Below are the code and all the weights of a small trained network. Each question names an input and a class and asks about switching units off, where a switched-off unit gives its printed mean instead of its output.

import numpy as np


def w(rows, s, z=0):
    codes = np.array(rows[::2]) - 128.0
    scale = np.full(codes.shape[1], s)
    scale[-1] = z or s
    return codes * scale


def norm(h):
    return h / np.sqrt((h * h).mean(-1, keepdims=True) + 1e-5)


def f(y):
    return y / 2 * (1 + np.tanh(0.7978845608 * (y + 0.044715 * y**3)))


def log_softmax(a):
    a = a - a.max(-1, keepdims=True)
    return a - np.log(np.exp(a).sum(-1, keepdims=True))


def net(x, mask):
    res = np.array(x, float).reshape(1, 8) / 4 @ E
    u = 0
    for l in range(2):
        y = f(norm(res) @ A[l][:, :-1].T + A[l][:, -1])
        res = res + np.where(mask[u : u + 15], y, B[l][:, -1]) @ B[l][:, :-1]
        u += 15
    return log_softmax(norm(res)[-1] @ U[:, :-1].T + U[:, -1])


A, B = {}, {}
E = w([
[184,64,45,71,125],'x0',
[75,226,99,3,115],'x1',
[49,53,101,152,140],'x2',
[146,81,154,90,226],'x3',
[190,101,248,104,216],'x4',
[126,174,134,109,120],'x5',
[148,138,163,177,122],'x6',
[156,69,94,123,194],'x7',
],0.011)
A[0] = w([
[14,105,50,135,87,113],'L0N1',
[141,86,113,91,215,43],'L0N2',
[153,132,89,152,212,150],'L0N3',
[77,134,71,107,136,70],'L0N4',
[216,119,130,130,92,63],'L0N5',
[155,77,129,72,201,68],'L0N6',
[43,114,68,117,95,71],'L0N7',
[105,87,168,126,59,18],'L0N8',
[74,116,69,161,78,86],'L0N9',
[76,221,168,97,90,83],'L0N10',
[255,132,93,103,76,49],'L0N11',
[164,101,128,107,99,1],'L0N12',
[121,99,167,200,174,116],'L0N13',
[142,140,91,38,115,148],'L0N14',
[99,120,135,101,120,51],'L0N15',
],0.013,0.0087)
B[0] = w([
[77,106,133,53,56,254],'L0N1',
[129,133,173,40,186,169],'L0N2',
[151,144,232,77,158,196],'L0N3',
[112,117,143,137,95,153],'L0N4',
[196,152,37,129,71,140],'L0N5',
[138,128,128,26,169,190],'L0N6',
[67,143,101,97,46,188],'L0N7',
[112,91,142,160,92,113],'L0N8',
[85,93,174,80,107,190],'L0N9',
[115,248,108,152,197,226],'L0N10',
[223,116,115,94,55,164],'L0N11',
[144,110,124,103,89,109],'L0N12',
[151,121,223,170,106,206],'L0N13',
[65,79,202,175,110,214],'L0N14',
[68,130,111,114,118,110],'L0N15',
],0.012,0.0063)
A[1] = w([
[159,173,221,61,100,162],'L1N1',
[126,50,163,41,224,25],'L1N2',
[119,159,186,169,48,88],'L1N3',
[104,69,156,226,120,64],'L1N4',
[207,74,192,141,69,94],'L1N5',
[56,112,80,106,60,4],'L1N6',
[144,79,127,188,149,25],'L1N7',
[65,124,67,109,81,41],'L1N8',
[167,71,44,196,247,145],'L1N9',
[20,202,169,114,99,140],'L1N10',
[120,33,54,70,247,120],'L1N11',
[122,147,214,56,125,154],'L1N12',
[244,121,86,111,182,170],'L1N13',
[76,104,102,124,140,1],'L1N14',
[110,229,132,108,175,125],'L1N15',
],0.012,0.0063)
B[1] = w([
[149,80,64,138,149,245],'L1N1',
[143,111,144,23,213,199],'L1N2',
[97,51,147,48,163,168],'L1N3',
[131,107,228,190,159,144],'L1N4',
[199,99,129,186,129,184],'L1N5',
[38,146,120,74,62,173],'L1N6',
[101,183,197,204,62,123],'L1N7',
[25,64,207,72,33,164],'L1N8',
[4,97,233,54,70,136],'L1N9',
[138,177,92,154,154,254],'L1N10',
[64,139,191,32,215,172],'L1N11',
[170,120,98,160,145,241],'L1N12',
[124,94,50,52,126,184],'L1N13',
[56,74,152,72,75,120],'L1N14',
[135,161,64,219,182,190],'L1N15',
],0.014,0.0092)
U = w([
[111,37,164,2,232,87],'0',
[205,79,118,92,214,45],'1',
[222,59,43,124,42,92],'2',
[118,248,51,215,192,143],'3',
[17,123,107,68,25,254],'4',
[145,47,231,229,123,136],'5',
],0.017,0.0076)

Each question gives the input, the list of numbers given to net, and the class t.
The units are the neurons (one row each of A and B). Each row of codes is followed by its name. A weight is (code - 128) times the scale printed after its matrix; where a second scale follows, it is the last column's (A, B and U).
mask holds one flag per neuron, layer by layer. A switched-off neuron (its flag False) gives its mean, the last column of its row in B, instead of its output. The means were averaged over made-up inputs and are rounded, as every weight is.
A unit's drop is (log p(t) with every unit on - log p(t) with that unit switched off) / (log p(t) with every unit on - log p(t) with every unit switched off).
The circuit of an input: a set's keep is (log p(t) with only the set's units on - log p(t) with every unit switched off) / (log p(t) with every unit on - log p(t) with every unit switched off). Starting from the 12 units with the biggest drops (on a tie, the unit counted first), units are removed one at a time, each time the one whose removal leaves the highest keep (on an exact tie, the one counted first), for as long as the keep stays at least 0.8.
circuit, biggest first: the units of the circuit, biggest drop first
top k neurons: the k neurons with the biggest drops, biggest first
k most important neurons of layer l: the k neurons of layer l with the biggest drops, biggest first
drop when u is switched off: that unit's drop, to one decimal
input [-2,-6,0,8,-8,4,0,-4], class 4: circuit, biggest first => (L0N1)
input [-3,2,-3,0,0,1,-5,6], class 1: top 2 neurons => (L1N12; L1N8)
input [2,-2,6,-6,3,5,-7,5], class 4: top 3 neurons => (L0N1; L0N7; L1N6)
input [1,-6,2,1,-8,-5,-3,8], class 4: circuit, biggest first => (L0N1; L1N6)
input [-8,-4,-7,7,3,8,2,4], class 1: 2 most important neurons of layer 0 => (L0N14; L0N3)
input [-8,-5,-3,1,7,0,-5,7], class 1: circuit, biggest first => (L1N8; L1N12)
input [3,-8,4,-7,0,5,-8,3], class 4: circuit, biggest first => (L0N1; L1N6)
input [-7,5,5,6,-3,-5,4,-2], class 3: top 2 neurons => (L0N10; L1N10)
input [-5,-7,0,-6,-1,-4,-6,-8], class 5: top 2 neurons => (L1N4; L0N7)
input [6,1,-8,5,3,-1,-6,-7], class 2: 2 most important neurons of layer 0 => (L0N11; L0N5)
input [0,4,-8,0,-2,-4,6,-4], class 3: drop when L1N3 is switched off => 0.0
input [-4,-1,-3,-2,-4,0,-4,-6], class 3: drop when L0N10 is switched off => 1.2
input [7,6,-8,-1,4,-6,8,-6], class 2: drop when L0N11 is switched off => 0.2
input [-6,7,4,6,-3,5,3,-2], class 3: drop when L0N10 is switched off => 0.3
input [8,1,-5,-3,-1,-5,-2,3], class 2: circuit, biggest first => (L0N11)
